Below is a small trained network, with its code and all its weights. Each question gives an input and a class and asks what happens when units are switched off, that is, made to give their printed mean instead of their output.

import numpy as np


def w(rows, s, z=0):
    codes = np.array(rows[::2]) - 128.0
    scale = np.full(codes.shape[1], s)
    scale[-1] = z or s
    return codes * scale


def f(y):
    return np.maximum(y, 0)


def log_softmax(a):
    a = a - a.max(-1, keepdims=True)
    return a - np.log(np.exp(a).sum(-1, keepdims=True))


def net(x, mask):
    res = np.array(x, float).reshape(1, 3) / 4 @ E
    y = f(res @ A[0][:, :-1].T + A[0][:, -1])
    res = res + np.where(mask, y, B[0][:, -1]) @ B[0][:, :-1]
    return log_softmax(res[-1] @ U[:, :-1].T + U[:, -1])


A, B = {}, {}
E = w([
[225,73,89,141,183,251,89,91],'x0',
[44,57,103,42,231,90,141,69],'x1',
[32,78,130,117,83,227,193,204],'x2',
],0.012)
A[0] = w([
[197,198,154,86,173,58,38,86,97],'N0',
[145,74,108,145,144,155,96,135,91],'N1',
[100,113,129,110,213,119,175,97,79],'N2',
[154,77,43,147,143,202,99,88,82],'N3',
[155,200,156,179,8,146,102,160,126],'N4',
[194,125,137,113,159,76,71,155,100],'N5',
[194,62,53,116,174,236,76,124,114],'N6',
[75,87,177,63,116,174,219,193,98],'N7',
[87,150,219,129,89,43,210,142,105],'N8',
[97,178,147,87,101,61,153,178,69],'N9',
[76,145,122,99,118,224,181,174,105],'N10',
[82,129,154,126,129,205,175,143,112],'N11',
[96,100,157,59,134,78,157,96,108],'N12',
[135,88,119,95,97,178,209,173,88],'N13',
[156,151,195,164,85,175,126,141,153],'N14',
[193,146,151,77,154,82,151,105,87],'N15',
[109,100,90,48,164,113,165,52,93],'N16',
[75,69,108,53,176,130,134,55,123],'N17',
[96,146,134,130,144,122,105,149,252],'N18',
[180,204,162,231,93,135,127,160,89],'N19',
[161,160,171,170,75,160,100,151,87],'N20',
[152,134,104,169,139,213,130,73,73],'N21',
[143,187,125,152,175,68,76,72,107],'N22',
],0.012,0.019)
B[0] = w([
[162,191,124,108,83,178,105,114,218],'N0',
[170,98,185,158,114,99,110,142,156],'N1',
[146,120,117,114,96,113,181,175,167],'N2',
[184,112,187,171,136,89,112,158,193],'N3',
[120,113,96,108,148,119,183,163,248],'N4',
[136,150,144,118,94,167,100,142,168],'N5',
[117,120,179,165,165,86,152,108,246],'N6',
[177,159,129,133,94,179,109,129,215],'N7',
[174,88,204,171,140,90,113,111,218],'N8',
[210,112,211,200,113,46,150,116,181],'N9',
[173,156,132,114,95,179,93,133,213],'N10',
[127,163,144,100,67,185,81,124,193],'N11',
[116,123,116,105,137,93,182,159,183],'N12',
[162,163,145,106,64,169,132,95,186],'N13',
[95,129,71,139,163,109,128,178,215],'N14',
[146,140,149,107,80,157,136,133,159],'N15',
[130,116,92,84,84,103,167,175,188],'N16',
[114,95,77,66,135,119,214,172,216],'N17',
[29,130,120,109,246,150,55,112,252],'N18',
[138,115,98,98,122,124,175,166,215],'N19',
[131,107,79,148,124,124,182,186,186],'N20',
[178,107,162,123,116,59,109,149,175],'N21',
[142,174,161,93,88,205,117,123,197],'N22',
],0.013,0.019)
U = w([
[133,108,53,133,131,104,187,175,79],'0',
[146,173,142,141,72,183,89,122,106],'1',
[148,105,210,189,145,54,122,126,86],'2',
[84,128,83,139,249,152,66,115,252],'3',
[122,116,90,173,120,118,98,78,112],'4',
],0.017,0.019)

Each question gives the input, the list of numbers given to net, and the class t.
The units are the neurons (one row each of A and B). Each row of codes is followed by its name. A weight is (code - 128) times the scale printed after its matrix; where a second scale follows, it is the last column's (A, B and U).
mask holds one flag per neuron, in row order. A switched-off neuron (its flag False) gives its mean, the last column of its row in B, instead of its output. The means were averaged over made-up inputs and are rounded, as every weight is.
A unit's drop is (log p(t) with every unit on - log p(t) with that unit switched off) / (log p(t) with every unit on - log p(t) with every unit switched off).
The circuit of an input: a set's keep is (log p(t) with only the set's units on - log p(t) with every unit switched off) / (log p(t) with every unit on - log p(t) with every unit switched off). Starting from the 12 units with the biggest drops (on a tie, the unit counted first), units are removed one at a time, each time the one whose removal leaves the highest keep (on an exact tie, the one counted first), for as long as the keep stays at least 0.8.
units of the circuit, in order: the units of the circuit, biggest drop first
unit that matters most: the unit with the biggest drop
top k neurons: the k neurons with the biggest drops, biggest first
drop of u: that unit's drop, to one decimal
input [-6,5,5], class 2: units of the circuit, in order -> [N8]
input [-3,-3,2], class 3: top 2 neurons -> [N17; N16]
input [8,8,-6], class 0: top 4 neurons -> [N17; N16; N8; N2]
input [-6,3,5], class 2: top 3 neurons -> [N8; N9; N0]
input [-1,-4,-4], class 0: top 3 neurons -> [N19; N4; N11]
input [4,3,-2], class 2: top 2 neurons -> [N6; N3]
input [8,7,6], class 2: top 3 neurons -> [N6; N3; N1]
input [-5,1,4], class 2: top 4 neurons -> [N8; N9; N0; N22]
input [-7,-8,3], class 0: top 2 neurons -> [N4; N19]
input [-1,1,3], class 3: top 2 neurons -> [N0; N22]
input [1,2,-5], class 1: drop of N12 -> 0.0
input [-6,1,-8], class 1: drop of N0 -> 0.1
input [-4,0,1], class 2: drop of N8 -> 0.2
input [-3,3,-3], class 3: drop of N19 -> 0.2
input [-5,-8,7], class 0: unit that matters most -> N4
